Below are the code and all the weights of a small trained network. Each question names an input and a class and asks about switching units off, where a switched-off unit gives its printed mean instead of its output.

import numpy as np


def w(rows, s, z=0):
    codes = np.array(rows[::2]) - 128.0
    scale = np.full(codes.shape[1], s)
    scale[-1] = z or s
    return codes * scale


def norm(h):
    return h / np.sqrt((h * h).mean(-1, keepdims=True) + 1e-5)


def f(y):
    return np.maximum(y, 0)


def log_softmax(a):
    a = a - a.max(-1, keepdims=True)
    return a - np.log(np.exp(a).sum(-1, keepdims=True))


def net(x, mask):
    res = np.array(x, float).reshape(1, 2) / 4 @ E
    u = 0
    for l in range(4):
        y = f(norm(res) @ A[l][:, :-1].T + A[l][:, -1])
        res = res + np.where(mask[u : u + 9], y, B[l][:, -1]) @ B[l][:, :-1]
        u += 9
    return log_softmax(norm(res)[-1] @ U[:, :-1].T + U[:, -1])


A, B = {}, {}
E = w([
[188,255,157,106,131,202],'x0',
[127,216,103,190,22,163],'x1',
],0.0088)
A[0] = w([
[165,142,167,116,87,140,55],'0.n0',
[162,182,115,59,119,102,95],'0.n1',
[154,132,117,93,105,170,40],'0.n2',
[173,131,139,130,135,111,5],'0.n3',
[131,145,175,146,3,128,131],'0.n4',
[121,120,103,175,165,95,188],'0.n5',
[103,216,179,115,183,164,229],'0.n6',
[173,175,137,144,113,113,106],'0.n7',
[30,124,167,107,175,69,55],'0.n8',
],0.0073,0.0029)
B[0] = w([
[156,181,164,139,143,58,156],'0.n0',
[107,108,114,152,160,113,173],'0.n1',
[210,170,185,110,183,57,144],'0.n2',
[124,212,162,133,129,158,128],'0.n3',
[75,79,119,102,254,170,246],'0.n4',
[114,184,163,60,118,106,190],'0.n5',
[59,87,103,95,80,137,253],'0.n6',
[133,69,131,142,143,65,181],'0.n7',
[69,157,91,149,111,178,196],'0.n8',
],0.0071,0.005)
A[1] = w([
[192,98,156,68,143,114,114],'1.n0',
[112,159,93,110,49,139,67],'1.n1',
[178,225,249,79,117,126,105],'1.n2',
[203,128,175,51,164,129,159],'1.n3',
[180,76,83,107,106,178,3],'1.n4',
[78,201,72,254,53,180,65],'1.n5',
[155,85,179,106,118,51,140],'1.n6',
[86,171,171,73,119,101,148],'1.n7',
[127,206,240,94,99,163,115],'1.n8',
],0.0098,0.0053)
B[1] = w([
[173,136,157,229,168,244,170],'1.n0',
[107,108,178,123,187,238,153],'1.n1',
[105,122,11,196,91,45,194],'1.n2',
[153,96,125,241,94,185,202],'1.n3',
[219,217,252,59,184,75,128],'1.n4',
[221,3,222,88,186,204,255],'1.n5',
[225,125,182,232,115,163,181],'1.n6',
[57,229,70,41,177,103,206],'1.n7',
[60,94,89,222,67,52,201],'1.n8',
],0.0061,0.0065)
A[2] = w([
[139,115,55,184,76,41,126],'2.n0',
[151,19,189,210,156,144,83],'2.n1',
[197,180,74,175,204,101,114],'2.n2',
[87,213,151,11,187,43,178],'2.n3',
[137,83,93,135,153,60,249],'2.n4',
[144,195,32,111,172,147,95],'2.n5',
[153,62,104,137,18,60,111],'2.n6',
[254,105,225,123,134,193,103],'2.n7',
[139,247,88,125,112,137,71],'2.n8',
],0.008,0.0016)
B[2] = w([
[136,197,72,183,31,91,166],'2.n0',
[173,188,155,152,87,148,248],'2.n1',
[99,92,156,70,43,169,147],'2.n2',
[228,120,95,29,145,182,149],'2.n3',
[94,188,109,144,120,136,174],'2.n4',
[187,133,127,120,79,33,152],'2.n5',
[97,204,1,122,34,88,157],'2.n6',
[128,139,111,250,132,214,181],'2.n7',
[119,53,96,124,107,87,141],'2.n8',
],0.0081,0.011)
A[3] = w([
[145,107,170,154,144,182,115],'3.n0',
[200,106,101,59,131,139,97],'3.n1',
[70,123,133,97,175,129,80],'3.n2',
[81,76,118,121,5,59,65],'3.n3',
[117,116,122,154,91,190,103],'3.n4',
[130,121,195,121,186,70,126],'3.n5',
[140,107,156,182,151,156,85],'3.n6',
[123,152,167,132,148,123,2],'3.n7',
[89,158,109,143,183,158,56],'3.n8',
],0.013,0.004)
B[3] = w([
[161,99,126,211,96,188,253],'3.n0',
[225,70,126,52,166,100,169],'3.n1',
[244,144,89,2,155,99,132],'3.n2',
[119,220,16,128,94,118,249],'3.n3',
[143,98,206,160,173,80,254],'3.n4',
[180,150,209,152,90,195,135],'3.n5',
[121,56,153,143,158,194,238],'3.n6',
[79,156,106,213,146,171,130],'3.n7',
[174,84,119,80,103,117,153],'3.n8',
],0.0087,0.0078)
U = w([
[194,43,203,247,187,237,245],'0',
[107,202,22,175,88,85,253],'1',
[233,75,106,3,209,120,233],'2',
[37,123,197,81,206,97,3],'3',
[56,145,229,64,157,100,3],'4',
[86,115,158,105,208,112,3],'5',
],0.012,0.0053)

Each question gives the input, the list of numbers given to net, and the class t.
The units are the neurons (one row each of A and B). Each row of codes is followed by its name. A weight is (code - 128) times the scale printed after its matrix; where a second scale follows, it is the last column's (A, B and U).
mask holds one flag per neuron, layer by layer. A switched-off neuron (its flag False) gives its mean, the last column of its row in B, instead of its output. The means were averaged over made-up inputs and are rounded, as every weight is.
A unit's drop is (log p(t) with every unit on - log p(t) with that unit switched off) / (log p(t) with every unit on - log p(t) with every unit switched off).
unit that matters most: the unit with the biggest drop
k most important neurons: the k neurons with the biggest drops, biggest first
k most important neurons of layer l: the k neurons of layer l with the biggest drops, biggest first
drop when u is switched off: that unit's drop, to one decimal
input [2,1], class 2: unit that matters most => 0.n6
input [-8,-7], class 1: 3 most important neurons => 0.n4; 1.n5; 0.n8
input [3,-2], class 2: 2 most important neurons of layer 1 => 1.n7; 1.n5
input [3,-1], class 2: 2 most important neurons of layer 0 => 0.n6; 0.n1
input [-8,8], class 0: 2 most important neurons => 1.n5; 1.n2
input [4,-3], class 1: 4 most important neurons => 1.n5; 1.n7; 0.n4; 1.n3
input [1,3], class 2: 2 most important neurons => 0.n4; 1.n5
input [-6,-4], class 1: 2 most important neurons => 1.n5; 0.n4
input [3,-3], class 2: 2 most important neurons => 0.n6; 1.n7
input [-2,-3], class 2: 2 most important neurons => 0.n8; 1.n5
input [-3,-2], class 2: 3 most important neurons of layer 1 => 1.n3; 1.n5; 1.n8
input [-3,-3], class 2: 3 most important neurons of layer 1 => 1.n3; 1.n5; 1.n8
input [4,1], class 1: drop when 0.n2 is switched off => 0.4
input [4,0], class 1: unit that matters most => 0.n2
input [0,-1], class 2: drop when 0.n8 is switched off => 0.1
input [-8,-1], class 1: drop when 3.n1 is switched off => 0.0
